Below is a small trained network, with its code and all its weights. Each question gives an input and a class and asks what happens when units are switched off, that is, made to give their printed mean instead of their output.

import numpy as np


def w(rows, s, z=0):
    codes = np.array(rows[::2]) - 128.0
    scale = np.full(codes.shape[1], s)
    scale[-1] = z or s
    return codes * scale


def f(y):
    return np.maximum(y, 0)


def log_softmax(a):
    a = a - a.max(-1, keepdims=True)
    return a - np.log(np.exp(a).sum(-1, keepdims=True))


def net(x, mask):
    res = np.array(x, float).reshape(1, 8) / 4 @ E
    y = f(res @ A[0][:, :-1].T + A[0][:, -1])
    res = res + np.where(mask, y, B[0][:, -1]) @ B[0][:, :-1]
    return log_softmax(res[-1] @ U[:, :-1].T + U[:, -1])


A, B = {}, {}
E = w([
[133,111,119,126,124,131,127,135,119,126],'x0',
[124,118,122,131,128,124,138,132,125,132],'x1',
[126,132,133,128,125,129,122,123,133,127],'x2',
[11,110,181,159,200,249,132,118,72,71],'x3',
[208,130,71,40,223,164,236,49,180,28],'x4',
[85,129,54,248,85,85,104,89,190,13],'x5',
[161,85,89,162,209,131,20,2,110,193],'x6',
[213,131,216,210,42,152,207,37,55,124],'x7',
],0.0055)
A[0] = w([
[62,123,173,200,67,104,39,181,74,198,68],'N0',
[169,149,99,74,202,161,192,87,140,67,22],'N1',
[87,185,186,67,39,146,255,250,140,48,73],'N2',
[158,133,168,63,149,151,145,147,87,188,12],'N3',
[33,108,165,153,182,223,138,122,90,73,64],'N4',
[186,115,175,183,73,127,171,52,81,136,83],'N5',
[150,144,163,47,151,148,145,168,109,162,80],'N6',
[150,135,174,43,154,154,125,177,78,198,56],'N7',
[152,90,117,134,194,142,53,29,105,177,69],'N8',
[137,98,109,138,186,155,62,37,100,157,50],'N9',
[106,139,83,207,94,100,110,117,174,44,37],'N10',
[83,126,79,88,171,100,83,171,173,135,33],'N11',
[66,150,181,189,77,107,59,191,68,201,2],'N12',
[107,140,76,212,89,103,106,117,179,54,84],'N13',
[111,145,66,202,88,88,104,117,179,48,57],'N14',
[85,111,65,62,195,97,73,178,180,142,73],'N15',
[239,157,61,111,74,35,134,144,214,176,33],'N16',
[121,133,127,127,129,125,131,123,127,131,117],'N17',
[74,117,68,80,180,95,72,184,180,137,39],'N18',
[190,108,175,185,81,126,172,55,75,134,49],'N19',
[43,111,158,162,188,226,136,119,101,72,51],'N20',
[85,116,96,105,169,119,96,166,160,135,18],'N21',
[172,129,113,93,188,150,190,81,128,74,28],'N22',
[187,128,155,62,134,128,130,148,108,193,95],'N23',
[179,129,183,175,91,136,173,71,84,130,3],'N24',
[182,118,163,171,93,132,178,83,98,122,28],'N25',
[123,121,106,162,124,114,129,120,145,93,62],'N26',
[47,110,145,145,191,228,131,121,86,90,80],'N27',
],0.0063,0.0062)
B[0] = w([
[180,49,43,63,82,164,209,89,216,82,254],'N0',
[186,35,38,87,59,153,192,108,214,96,196],'N1',
[185,132,50,254,236,95,47,191,157,214,234],'N2',
[54,51,163,123,180,142,192,75,69,155,157],'N3',
[183,142,159,67,58,29,77,121,89,153,217],'N4',
[96,175,136,129,129,188,97,194,99,61,225],'N5',
[80,110,145,148,164,141,163,78,115,156,174],'N6',
[49,85,172,139,190,143,191,61,90,166,186],'N7',
[171,116,67,216,186,109,95,201,151,174,210],'N8',
[157,110,76,199,186,95,100,184,141,181,190],'N9',
[60,61,165,126,201,150,189,77,76,181,186],'N10',
[120,159,151,126,90,189,112,196,77,43,163],'N11',
[201,29,27,61,81,155,213,95,211,75,212],'N12',
[65,84,181,114,194,136,185,67,80,183,212],'N13',
[72,68,175,115,194,131,189,76,73,186,200],'N14',
[106,178,163,141,105,207,114,185,83,52,197],'N15',
[154,128,190,50,55,24,69,128,46,144,206],'N16',
[127,126,126,132,126,125,129,127,131,124,128],'N17',
[109,166,151,124,98,199,114,187,76,39,179],'N18',
[94,161,133,130,130,192,99,210,86,55,208],'N19',
[174,133,169,71,61,32,79,121,84,157,209],'N20',
[136,141,119,125,99,175,115,191,93,63,143],'N21',
[163,63,62,95,80,142,175,119,191,114,184],'N22',
[66,125,177,129,163,138,154,77,90,138,181],'N23',
[106,142,120,114,118,196,98,221,77,38,172],'N24',
[101,149,136,116,123,180,100,193,86,60,169],'N25',
[108,98,132,118,149,157,153,118,112,133,141],'N26',
[165,145,151,90,73,44,91,116,111,160,216],'N27',
],0.0065,0.0055)
U = w([
[166,74,67,78,86,157,187,105,204,96,97],'0',
[97,179,155,132,115,207,101,185,81,52,99],'1',
[48,101,178,131,182,132,180,67,90,177,103],'2',
[166,149,172,76,68,8,74,120,89,151,99],'3',
[168,134,74,239,191,107,84,179,159,182,99],'4',
[124,162,142,135,126,143,126,104,160,130,250],'5',
],0.011,0.017)

Each question gives the input, the list of numbers given to net, and the class t.
The units are the neurons (one row each of A and B). Each row of codes is followed by its name. A weight is (code - 128) times the scale printed after its matrix; where a second scale follows, it is the last column's (A, B and U).
mask holds one flag per neuron, in row order. A switched-off neuron (its flag False) gives its mean, the last column of its row in B, instead of its output. The means were averaged over made-up inputs and are rounded, as every weight is.
A unit's drop is (log p(t) with every unit on - log p(t) with that unit switched off) / (log p(t) with every unit on - log p(t) with every unit switched off).
The circuit of an input: a set's keep is (log p(t) with only the set's units on - log p(t) with every unit switched off) / (log p(t) with every unit on - log p(t) with every unit switched off). Starting from the 12 units with the biggest drops (on a tie, the unit counted first), units are removed one at a time, each time the one whose removal leaves the highest keep (on an exact tie, the one counted first), for as long as the keep stays at least 0.8.
circuit, biggest first: the units of the circuit, biggest drop first
most important unit: the unit with the biggest drop
k most important neurons: the k neurons with the biggest drops, biggest first
drop of u: that unit's drop, to one decimal
input [2,7,7,0,-4,-3,-2,4], class 0: circuit, biggest first	(N0 N12)
input [3,-4,-2,1,6,-5,-8,-8], class 1: circuit, biggest first	(N15)
input [-2,1,7,-3,7,3,-3,-8], class 1: circuit, biggest first	(N15 N18)
input [-1,-8,-2,-2,-2,0,4,3], class 4: 2 most important neurons	(N8 N16)
input [7,-5,4,1,4,7,3,6], class 2: circuit, biggest first	(N13 N10)
input [4,-8,-2,3,0,-1,6,-5], class 4: 2 most important neurons	(N8 N9)
input [-2,-3,-2,5,2,2,-5,-2], class 3: circuit, biggest first	(N4 N20 N27)
input [-2,-5,2,-8,1,8,-8,-2], class 2: circuit, biggest first	(N14 N13)
input [-5,-8,2,-8,5,2,-1,-8], class 1: 2 most important neurons	(N15 N18)
input [-4,8,1,-6,-3,1,7,3], class 4: 3 most important neurons	(N8 N4 N20)
input [0,5,1,-5,0,5,4,-2], class 2: circuit, biggest first	(N14 N13 N10)
input [8,-8,-4,5,5,8,8,-5], class 2: 2 most important neurons	(N13 N14)
input [1,8,-6,8,-7,3,-6,-2], class 3: 3 most important neurons	(N4 N20 N27)
input [-3,-7,0,-7,-8,-2,3,-3], class 0: circuit, biggest first	(N0)
input [5,-3,-5,1,4,7,0,-6], class 2: circuit, biggest first	(N14 N13)
input [8,0,-1,-2,-7,-5,-8,-1], class 4: 2 most important neurons	(N2 N1)
input [7,-6,3,8,-7,6,2,-7], class 3: 3 most important neurons	(N4 N20 N27)
input [1,-6,2,-3,-8,-8,-3,-2], class 0: 2 most important neurons	(N12 N0)
input [4,-2,6,3,7,5,-8,-6], class 4: 3 most important neurons	(N2 N0 N12)
input [-2,0,-4,-4,4,-3,-6,0], class 4: most important unit	N2
input [-3,4,-5,-1,-5,-5,8,-1], class 4: 2 most important neurons	(N8 N9)
input [6,2,-4,5,-7,7,-8,6], class 4: 2 most important neurons	(N2 N1)
input [6,-7,-3,0,-1,1,-1,-7], class 1: drop of N9	0.0
input [7,-2,2,5,3,-4,3,-8], class 1: drop of N18	0.1
